Here is a tiny trained network, its code and every weight. The questions are about switching its units off for an input and a target symbol, where a switched-off unit gives its printed mean instead of its output.

import numpy as np


def w(rows, s, z=0):
    codes = np.array(rows[::2]) - 128.0
    scale = np.full(codes.shape[1], s)
    scale[-1] = z or s
    return codes * scale


def norm(h):
    return h / np.sqrt((h * h).mean(-1, keepdims=True) + 1e-5)


def f(y):
    return np.maximum(y, 0)


def softmax(a):
    e = np.exp(a - a.max(-1, keepdims=True))
    return e / e.sum(-1, keepdims=True)


def log_softmax(a):
    a = a - a.max(-1, keepdims=True)
    return a - np.log(np.exp(a).sum(-1, keepdims=True))


def net(x, mask):
    ids = ['γεηθλμξπφψ'.index(c) for c in x.split()]
    T = len(ids)
    res = E[ids] + P[:T]
    r = norm(res)
    for j in range(3):
        rows = slice(2 * j, 2 * j + 2)
        q, k, v = (r @ M[0][rows].T for M in (Q, K, V))
        z = softmax(np.where(np.tri(T) > 0, q @ k.T / 2**0.5, -1e9)) @ v
        o = O[0][rows]
        res = res + np.where(mask[j], z, o[:, -1]) @ o[:, :-1]
    y = f(norm(res) @ A[0][:, :-1].T + A[0][:, -1])
    res = res + np.where(mask[3:19], y, B[0][:, -1]) @ B[0][:, :-1]
    return log_softmax(norm(res)[-1] @ U[:, :-1].T + U[:, -1])


Q, K, V, O, A, B = {}, {}, {}, {}, {}, {}
E = w([
[139,194,157],'γ',
[119,176,99],'ε',
[146,137,106],'η',
[102,109,255],'θ',
[139,86,144],'λ',
[39,148,159],'μ',
[141,131,96],'ξ',
[141,131,96],'π',
[142,132,96],'φ',
[121,195,161],'ψ',
],0.015)
P = w([
[252,123,148],'0',
[32,70,80],'1',
[35,59,98],'2',
[39,51,118],'3',
[41,49,136],'4',
[42,46,155],'5',
],0.0028)
Q[0] = w([
[180,51,10],'h0',
[143,115,97],'h0',
[180,78,46],'h1',
[190,136,127],'h1',
[152,171,65],'h2',
[106,174,111],'h2',
],0.013)
K[0] = w([
[240,117,143],'h0',
[185,141,142],'h0',
[251,131,90],'h1',
[150,153,136],'h1',
[202,190,154],'h2',
[153,174,121],'h2',
],0.013)
V[0] = w([
[132,82,70],'h0',
[136,97,1],'h0',
[174,228,167],'h1',
[221,138,234],'h1',
[245,160,98],'h2',
[109,130,116],'h2',
],0.0039)
O[0] = w([
[251,145,64,93],'h0',
[164,67,77,100],'h0',
[114,17,128,116],'h1',
[148,54,142,7],'h1',
[124,91,254,73],'h2',
[124,135,115,144],'h2',
],0.0033,0.0016)
A[0] = w([
[158,150,106,116],'n0',
[182,165,77,83],'n1',
[33,71,187,6],'n2',
[255,61,112,10],'n3',
[196,15,68,66],'n4',
[215,169,178,70],'n5',
[153,3,191,189],'n6',
[136,91,221,208],'n7',
[198,145,131,92],'n8',
[218,137,181,177],'n9',
[93,108,54,114],'n10',
[112,176,126,63],'n11',
[123,157,134,123],'n12',
[70,142,136,139],'n13',
[47,163,201,76],'n14',
[107,44,121,68],'n15',
],0.0067,0.0019)
B[0] = w([
[127,78,124,146],'n0',
[112,93,109,164],'n1',
[122,34,199,217],'n2',
[98,121,135,176],'n3',
[80,100,145,209],'n4',
[95,208,190,150],'n5',
[245,164,50,198],'n6',
[170,206,78,189],'n7',
[94,126,124,143],'n8',
[98,125,145,160],'n9',
[160,147,194,203],'n10',
[89,146,118,166],'n11',
[121,124,117,156],'n12',
[167,133,158,218],'n13',
[161,76,101,255],'n14',
[144,254,191,161],'n15',
],0.0062,0.0039)
U = w([
[158,197,161,107],'γ',
[83,216,48,14],'ε',
[151,103,124,12],'η',
[189,102,231,4],'θ',
[250,157,125,174],'λ',
[51,104,169,232],'μ',
[140,140,49,215],'ξ',
[148,110,117,54],'π',
[126,104,109,44],'φ',
[162,92,123,99],'ψ',
],0.017,0.0027)

Each question gives the input, a string of symbols that net reads in full, and the target symbol t.
The units are the heads (2 rows each of Q, K, V and O) and the neurons (one row each of A and B). Each row of codes is followed by its name. A weight is (code - 128) times the scale printed after its matrix; where a second scale follows, it is the last column's (O, A, B and U).
mask holds one flag per unit, heads first, then neurons. A switched-off unit (its flag False) gives its mean, the last column of its rows in O or B, instead of its output. The means were averaged over made-up inputs and are rounded, as every weight is.
A unit's drop is (log p(t) with every unit on - log p(t) with that unit switched off) / (log p(t) with every unit on - log p(t) with every unit switched off).
The circuit of an input: a set's keep is (log p(t) with only the set's units on - log p(t) with every unit switched off) / (log p(t) with every unit on - log p(t) with every unit switched off). Starting from the 12 units with the biggest drops (on a tie, the unit counted first), units are removed one at a time, each time the one whose removal leaves the highest keep (on an exact tie, the one counted first), for as long as the keep stays at least 0.8.
units of the circuit, in order: the units of the circuit, biggest drop first
unit that matters most: the unit with the biggest drop
k most important neurons: the k neurons with the biggest drops, biggest first
heads that matter: for each layer, one digit per head in row order, 1 if its drop is at least 0.15 and else 0, layers parted by /
drop of u: that unit's drop, to one decimal
input ε η ε λ ξ, target μ: unit that matters most => n4
input θ λ ε φ, target ε: heads that matter => 110
input ψ ξ λ λ π π, target γ: units of the circuit, in order => [n10; n14; n2; n6]
input ε π μ γ π, target μ: 3 most important neurons => [n6; n4; n7]
input λ μ η λ, target λ: 2 most important neurons => [n6; n15]
input θ η ε ξ, target ε: units of the circuit, in order => [n14; h1]
input ε μ μ π η φ, target μ: units of the circuit, in order => [n6; n14]
input ε μ η φ, target μ: 2 most important neurons => [n4; n6]
input ψ γ ε ψ φ, target γ: units of the circuit, in order => [h0; n2; n10; n6]
input θ η μ γ ε η, target ε: units of the circuit, in order => [n2; n14; n6]
input ψ θ θ μ θ ξ, target γ: 2 most important neurons => [n10; n2]
input ε θ μ ξ, target μ: 3 most important neurons => [n6; n4; n7]
input ψ ε μ φ, target γ: 4 most important neurons => [n10; n2; n14; n6]
input η ψ γ ε μ φ, target λ: unit that matters most => h1
input θ ε φ, target ε: heads that matter => 100
input μ μ μ η ξ η, target ξ: 2 most important neurons => [n2; n14]
input ψ ε μ θ η, target γ: 2 most important neurons => [n2; n14]
input η μ λ η μ ξ, target λ: heads that matter => 111
input ε μ φ λ μ π, target μ: heads that matter => 000
input θ λ π, target ε: unit that matters most => n14
input θ γ η, target ε: heads that matter => 110
input θ φ ξ, target ε: 2 most important neurons => [n14; n6]
input ψ η ε ε ε ξ, target γ: drop of n10 => 0.7
input γ μ η, target θ: drop of h2 => 0.2
